Below are the code and all the weights of a small trained network. Each question names an input and a class and asks about switching units off, where a switched-off unit gives its printed mean instead of its output.

import numpy as np


def w(rows, s, z=0):
    codes = np.array(rows[::2]) - 128.0
    scale = np.full(codes.shape[1], s)
    scale[-1] = z or s
    return codes * scale


def f(y):
    return np.maximum(y, 0)


def log_softmax(a):
    a = a - a.max(-1, keepdims=True)
    return a - np.log(np.exp(a).sum(-1, keepdims=True))


def net(x, mask):
    res = np.array(x, float).reshape(1, 8) / 4 @ E
    y = f(res @ A[0][:, :-1].T + A[0][:, -1])
    res = res + np.where(mask, y, B[0][:, -1]) @ B[0][:, :-1]
    return log_softmax(res[-1] @ U[:, :-1].T + U[:, -1])


A, B = {}, {}
E = w([
[180,137,138,208,162,109,218,140,187,115],'x0',
[128,127,126,129,128,128,126,129,130,130],'x1',
[102,157,119,219,187,103,71,130,92,62],'x2',
[145,97,153,151,131,104,116,1,121,145],'x3',
[150,45,80,90,123,80,110,134,167,54],'x4',
[72,156,55,97,188,185,152,72,180,115],'x5',
[177,197,156,58,174,76,96,121,159,126],'x6',
[124,150,204,143,59,193,94,111,197,53],'x7',
],0.0095)
A[0] = w([
[119,150,177,130,93,167,109,132,167,74,4],'neuron 0',
[178,149,148,61,130,116,137,125,165,160,117],'neuron 1',
[89,117,128,71,106,137,44,120,78,141,45],'neuron 2',
[102,116,112,99,118,128,71,116,101,150,58],'neuron 3',
[147,112,145,97,119,139,128,129,150,130,83],'neuron 4',
[97,116,113,85,98,145,79,122,86,124,58],'neuron 5',
[75,142,81,117,162,182,138,106,171,128,61],'neuron 6',
[71,38,101,212,90,208,163,143,92,115,65],'neuron 7',
[128,128,45,105,167,59,154,138,72,189,34],'neuron 8',
[155,106,169,151,96,95,127,156,97,146,18],'neuron 9',
[156,97,170,143,92,101,115,157,88,140,25],'neuron 10',
[142,79,98,110,143,92,108,133,156,78,46],'neuron 11',
[105,138,132,108,98,119,106,128,114,123,75],'neuron 12',
[115,76,120,122,83,164,174,123,125,151,106],'neuron 13',
[134,150,163,128,75,170,96,127,189,77,48],'neuron 14',
[170,107,156,134,115,97,120,169,86,160,34],'neuron 15',
[107,168,111,96,128,149,137,226,143,118,167],'neuron 16',
[126,200,150,154,136,154,123,133,95,184,62],'neuron 17',
[179,202,164,85,188,78,82,128,150,95,62],'neuron 18',
[170,120,178,144,75,98,100,159,96,138,65],'neuron 19',
[148,125,115,105,136,92,106,122,157,100,117],'neuron 20',
[179,119,129,182,136,102,213,130,160,115,27],'neuron 21',
[167,98,81,105,115,93,113,136,148,71,42],'neuron 22',
[126,167,106,106,141,149,121,236,129,107,105],'neuron 23',
[154,106,161,136,141,99,113,4,121,145,184],'neuron 24',
[77,134,65,115,155,150,148,92,148,152,57],'neuron 25',
[78,147,82,114,156,184,157,100,154,110,32],'neuron 26',
[168,122,152,54,91,149,166,120,159,180,140],'neuron 27',
[180,140,146,156,156,104,174,120,174,120,88],'neuron 28',
[142,138,125,152,144,134,171,166,156,114,144],'neuron 29',
[131,84,127,100,74,162,180,115,134,163,87],'neuron 30',
[113,163,126,195,183,111,55,129,93,53,166],'neuron 31',
[106,194,173,152,145,178,157,128,79,181,102],'neuron 32',
[109,200,150,146,125,138,126,128,131,166,43],'neuron 33',
[105,133,167,132,95,166,114,111,164,98,87],'neuron 34',
[115,57,94,137,102,127,140,128,129,85,98],'neuron 35',
[129,125,91,127,143,86,164,149,99,152,41],'neuron 36',
[145,78,100,99,145,96,103,156,153,79,104],'neuron 37',
[124,100,150,156,85,118,128,165,97,137,89],'neuron 38',
[97,146,85,106,164,163,141,113,153,130,2],'neuron 39',
],0.011,0.0034)
B[0] = w([
[164,60,168,123,178,165,209,131,72,145,203],'neuron 0',
[81,196,86,101,139,83,98,141,51,152,196],'neuron 1',
[113,162,160,204,191,205,94,222,206,143,197],'neuron 2',
[118,153,157,177,168,180,130,214,167,129,170],'neuron 3',
[96,132,109,159,141,100,147,140,99,138,160],'neuron 4',
[129,152,162,183,165,174,99,194,176,146,179],'neuron 5',
[174,143,148,76,124,109,115,95,158,51,200],'neuron 6',
[147,203,115,41,164,96,72,76,69,236,233],'neuron 7',
[172,40,190,143,171,179,223,109,73,125,232],'neuron 8',
[180,146,151,88,137,123,110,121,161,54,177],'neuron 9',
[162,144,151,82,144,115,116,93,171,58,180],'neuron 10',
[76,99,184,116,80,82,150,123,171,151,187],'neuron 11',
[136,135,134,153,159,157,112,148,157,140,151],'neuron 12',
[91,193,93,123,144,94,118,160,93,141,191],'neuron 13',
[171,48,171,134,184,185,212,114,46,152,224],'neuron 14',
[177,121,143,82,151,128,133,96,157,39,180],'neuron 15',
[168,96,53,185,73,138,77,99,113,151,211],'neuron 16',
[64,81,165,110,86,103,160,99,176,146,190],'neuron 17',
[151,175,121,51,158,95,83,76,70,215,225],'neuron 18',
[157,137,124,78,147,102,127,93,169,61,196],'neuron 19',
[95,128,162,101,104,121,115,106,126,154,177],'neuron 20',
[109,184,153,194,191,204,89,219,207,148,207],'neuron 21',
[59,107,186,118,89,107,160,88,175,166,189],'neuron 22',
[183,84,49,193,48,160,69,72,130,140,205],'neuron 23',
[179,73,2,221,36,172,66,111,129,132,244],'neuron 24',
[177,133,137,80,144,120,112,117,149,49,195],'neuron 25',
[184,140,159,93,132,98,99,96,167,52,195],'neuron 26',
[72,163,74,169,114,87,174,205,85,57,224],'neuron 27',
[126,152,157,167,157,170,82,183,153,152,201],'neuron 28',
[129,166,126,162,131,170,97,163,149,142,183],'neuron 29',
[95,158,85,150,109,85,149,178,87,100,199],'neuron 30',
[49,186,50,127,96,79,209,228,52,67,248],'neuron 31',
[49,83,191,112,66,81,144,87,200,149,211],'neuron 32',
[85,102,174,108,97,119,149,94,154,151,174],'neuron 33',
[152,81,138,135,168,134,177,122,73,131,201],'neuron 34',
[73,139,173,96,114,100,123,86,150,184,184],'neuron 35',
[140,86,154,161,160,164,178,135,94,139,180],'neuron 36',
[81,119,170,130,94,117,142,105,156,169,198],'neuron 37',
[156,144,117,88,135,116,108,61,135,84,179],'neuron 38',
[149,119,140,108,135,114,135,98,150,73,174],'neuron 39',
],0.0077,0.011)
U = w([
[169,30,171,137,200,174,216,126,70,133,84],'0',
[185,149,151,81,147,114,110,101,196,6,89],'1',
[110,177,155,190,191,190,94,193,217,154,94],'2',
[37,85,189,118,52,91,154,98,199,174,92],'3',
[66,181,81,148,109,87,170,180,65,69,109],'4',
[139,192,126,80,163,105,78,94,80,213,255],'5',
[185,70,55,194,41,164,76,101,136,136,186],'6',
],0.011,0.0047)

Each question gives the input, the list of numbers given to net, and the class t.
The units are the neurons (one row each of A and B). Each row of codes is followed by its name. A weight is (code - 128) times the scale printed after its matrix; where a second scale follows, it is the last column's (A, B and U).
mask holds one flag per neuron, in row order. A switched-off neuron (its flag False) gives its mean, the last column of its row in B, instead of its output. The means were averaged over made-up inputs and are rounded, as every weight is.
A unit's drop is (log p(t) with every unit on - log p(t) with that unit switched off) / (log p(t) with every unit on - log p(t) with every unit switched off).
The circuit of an input: a set's keep is (log p(t) with only the set's units on - log p(t) with every unit switched off) / (log p(t) with every unit on - log p(t) with every unit switched off). Starting from the 12 units with the biggest drops (on a tie, the unit counted first), units are removed one at a time, each time the one whose removal leaves the highest keep (on an exact tie, the one counted first), for as long as the keep stays at least 0.8.
units of the circuit, in order: the units of the circuit, biggest drop first
top k neurons: the k neurons with the biggest drops, biggest first
drop when u is switched off: that unit's drop, to one decimal
input [5,4,4,-2,-1,-5,7,8], class 0: units of the circuit, in order -> neuron 14
input [-3,-3,-6,6,-3,6,1,0], class 1: top 2 neurons -> neuron 31; neuron 25
input [2,-5,8,6,-8,-1,-5,-2], class 3: top 2 neurons -> neuron 32; neuron 17
input [0,-7,2,-2,8,-7,3,4], class 3: top 3 neurons -> neuron 22; neuron 37; neuron 11
input [-6,5,-4,-5,-4,-4,1,2], class 2: top 4 neurons -> neuron 2; neuron 24; neuron 5; neuron 31
input [0,7,8,-7,-6,8,2,-4], class 1: units of the circuit, in order -> neuron 26; neuron 6
input [6,-2,-2,5,-5,4,6,1], class 2: top 2 neurons -> neuron 7; neuron 28
input [6,-2,0,-7,-2,8,8,8], class 0: top 2 neurons -> neuron 14; neuron 0
input [-3,1,-7,-2,8,-7,-7,3], class 3: top 4 neurons -> neuron 35; neuron 22; neuron 37; neuron 31
input [2,8,3,4,-3,5,1,5], class 0: units of the circuit, in order -> neuron 14; neuron 0
input [5,-2,-1,5,6,-2,6,3], class 3: units of the circuit, in order -> neuron 22; neuron 11
input [-6,7,-3,-8,-6,4,0,-8], class 0: top 3 neurons -> neuron 8; neuron 24; neuron 36
input [-5,1,1,-2,-1,-2,-5,3], class 2: top 2 neurons -> neuron 2; neuron 18
input [5,-2,-5,5,-1,2,0,7], class 0: units of the circuit, in order -> neuron 14
input [7,8,7,8,-6,-3,6,-2], class 6: top 2 neurons -> neuron 24; neuron 2
input [-1,5,-8,4,-6,-4,-7,4], class 4: top 2 neurons -> neuron 27; neuron 30
input [-5,2,-7,-4,7,5,2,-7], class 0: top 2 neurons -> neuron 8; neuron 31
input [-2,2,-7,-8,-6,-2,-3,-5], class 6: drop when neuron 23 is switched off -> 1.1
input [-5,6,-3,-6,-5,7,-8,-6], class 5: drop when neuron 35 is switched off -> -0.1
input [-4,-3,-2,-5,1,-5,-3,4], class 1: units of the circuit, in order -> neuron 19
input [7,5,0,1,2,-8,7,-3], class 1: drop when neuron 7 is switched off -> 0.2
